Below are the code and all the weights of a small trained network. Each question names an input and a class and asks about switching units off, where a switched-off unit gives its printed mean instead of its output.

import numpy as np


def w(rows, s, z=0):
    codes = np.array(rows[::2]) - 128.0
    scale = np.full(codes.shape[1], s)
    scale[-1] = z or s
    return codes * scale


def f(y):
    return y / 2 * (1 + np.tanh(0.7978845608 * (y + 0.044715 * y**3)))


def log_softmax(a):
    a = a - a.max(-1, keepdims=True)
    return a - np.log(np.exp(a).sum(-1, keepdims=True))


def net(x, mask):
    res = np.array(x, float).reshape(1, 7) / 4 @ E
    y = f(res @ A[0][:, :-1].T + A[0][:, -1])
    res = res + np.where(mask, y, B[0][:, -1]) @ B[0][:, :-1]
    return log_softmax(res[-1] @ U[:, :-1].T + U[:, -1])


A, B = {}, {}
E = w([
[126,135,126,131,131],'x0',
[249,52,100,48,241],'x1',
[231,109,69,230,90],'x2',
[146,192,241,215,255],'x3',
[124,124,133,136,124],'x4',
[217,164,245,71,64],'x5',
[130,125,129,129,124],'x6',
],0.0057)
A[0] = w([
[208,136,109,170,80,189],'N0',
[179,78,120,64,207,46],'N1',
[75,75,49,191,179,138],'N2',
[65,121,153,45,156,61],'N3',
[36,71,7,182,196,55],'N4',
[68,210,150,27,165,155],'N5',
[118,212,126,171,213,95],'N6',
[71,178,173,185,82,23],'N7',
[123,147,33,37,58,1],'N8',
[183,137,169,100,111,34],'N9',
[134,111,137,146,167,10],'N10',
[108,75,73,67,59,117],'N11',
[176,138,188,121,90,16],'N12',
[89,122,156,52,158,62],'N13',
[118,69,54,89,42,63],'N14',
[55,131,156,170,51,55],'N15',
[228,157,83,206,104,123],'N16',
[154,134,132,184,142,19],'N17',
[199,120,108,189,103,90],'N18',
[59,146,173,2,164,68],'N19',
[80,205,135,167,35,97],'N20',
[196,156,193,86,61,75],'N21',
[46,179,151,214,91,91],'N22',
[41,109,183,115,198,51],'N23',
],0.0075,0.0061)
B[0] = w([
[70,125,112,127,133,216],'N0',
[166,99,60,106,176,192],'N1',
[110,166,154,88,100,224],'N2',
[115,168,84,169,101,161],'N3',
[147,174,152,53,82,221],'N4',
[102,106,104,172,104,253],'N5',
[177,162,180,137,123,191],'N6',
[196,131,82,115,151,163],'N7',
[194,195,160,172,153,172],'N8',
[150,150,109,117,107,121],'N9',
[246,248,58,152,143,98],'N10',
[160,144,195,198,177,218],'N11',
[178,205,108,97,99,120],'N12',
[118,150,76,151,117,150],'N13',
[159,151,168,164,170,197],'N14',
[197,107,106,108,156,164],'N15',
[77,131,105,150,103,196],'N16',
[152,222,89,164,117,106],'N17',
[117,132,96,159,96,149],'N18',
[97,140,90,166,117,216],'N19',
[154,75,82,87,190,207],'N20',
[124,177,130,77,86,180],'N21',
[170,97,113,103,152,215],'N22',
[141,154,107,162,110,162],'N23',
],0.012,0.0042)
U = w([
[104,107,145,118,131,247],'0',
[182,191,204,212,172,55],'1',
[178,85,28,68,170,44],'2',
[91,97,159,116,110,216],'3',
[122,202,150,12,36,44],'4',
[87,75,159,126,118,196],'5',
[70,145,38,198,79,49],'6',
],0.011)

Each question gives the input, the list of numbers given to net, and the class t.
The units are the neurons (one row each of A and B). Each row of codes is followed by its name. A weight is (code - 128) times the scale printed after its matrix; where a second scale follows, it is the last column's (A, B and U).
mask holds one flag per neuron, in row order. A switched-off neuron (its flag False) gives its mean, the last column of its row in B, instead of its output. The means were averaged over made-up inputs and are rounded, as every weight is.
A unit's drop is (log p(t) with every unit on - log p(t) with that unit switched off) / (log p(t) with every unit on - log p(t) with every unit switched off).
The circuit of an input: a set's keep is (log p(t) with only the set's units on - log p(t) with every unit switched off) / (log p(t) with every unit on - log p(t) with every unit switched off). Starting from the 12 units with the biggest drops (on a tie, the unit counted first), units are removed one at a time, each time the one whose removal leaves the highest keep (on an exact tie, the one counted first), for as long as the keep stays at least 0.8.
circuit, biggest first: the units of the circuit, biggest drop first
unit that matters most: the unit with the biggest drop
top k neurons: the k neurons with the biggest drops, biggest first
input [-4,-8,5,-3,5,0,3], class 2: circuit, biggest first : (N20; N15)
input [3,5,-4,-8,-7,-4,5], class 1: top 2 neurons : (N11; N8)
input [-2,2,-1,3,1,7,2], class 4: circuit, biggest first : (N21; N11)
input [3,5,8,1,-4,4,-1], class 6: unit that matters most : N16
input [1,-7,3,4,-1,-8,1], class 4: top 2 neurons : (N4; N2)
input [-3,1,8,-8,-6,4,7], class 1: circuit, biggest first : (N11; N14)
input [4,-7,-4,-3,-7,2,-3], class 2: top 2 neurons : (N20; N15)
input [5,-7,-5,1,-7,7,2], class 2: circuit, biggest first : (N20; N7; N15)
input [-3,-4,-3,-6,6,2,-4], class 1: top 3 neurons : (N11; N8; N14)
input [3,-8,-8,-5,-8,8,-8], class 0: top 2 neurons : (N20; N11)
input [-6,7,-8,6,-7,0,-3], class 6: circuit, biggest first : (N19; N5; N3; N13)
input [-7,-2,7,0,-7,8,2], class 4: top 2 neurons : (N21; N12)
input [0,4,-8,-4,-4,1,-4], class 6: circuit, biggest first : (N19; N3; N5)
input [0,-8,-7,-7,-7,1,0], class 2: circuit, biggest first : (N20; N15)
input [-6,0,2,-2,-7,8,7], class 4: circuit, biggest first : (N21)
input [-8,8,-4,-8,-7,0,-1], class 1: circuit, biggest first : (N11; N8)
input [-3,4,6,3,5,-3,-3], class 6: top 2 neurons : (N16; N18)
input [2,-7,-6,-1,-6,0,0], class 2: circuit, biggest first : (N20; N15; N22)
input [-2,-3,3,-7,-7,-7,5], class 1: top 3 neurons : (N11; N14; N8)
input [6,7,8,-1,-6,-7,5], class 6: circuit, biggest first : (N16)
input [6,-2,0,4,-4,6,-1], class 4: top 3 neurons : (N21; N11; N12)
input [5,-4,-1,6,-7,-8,-2], class 4: top 3 neurons : (N4; N2; N11)
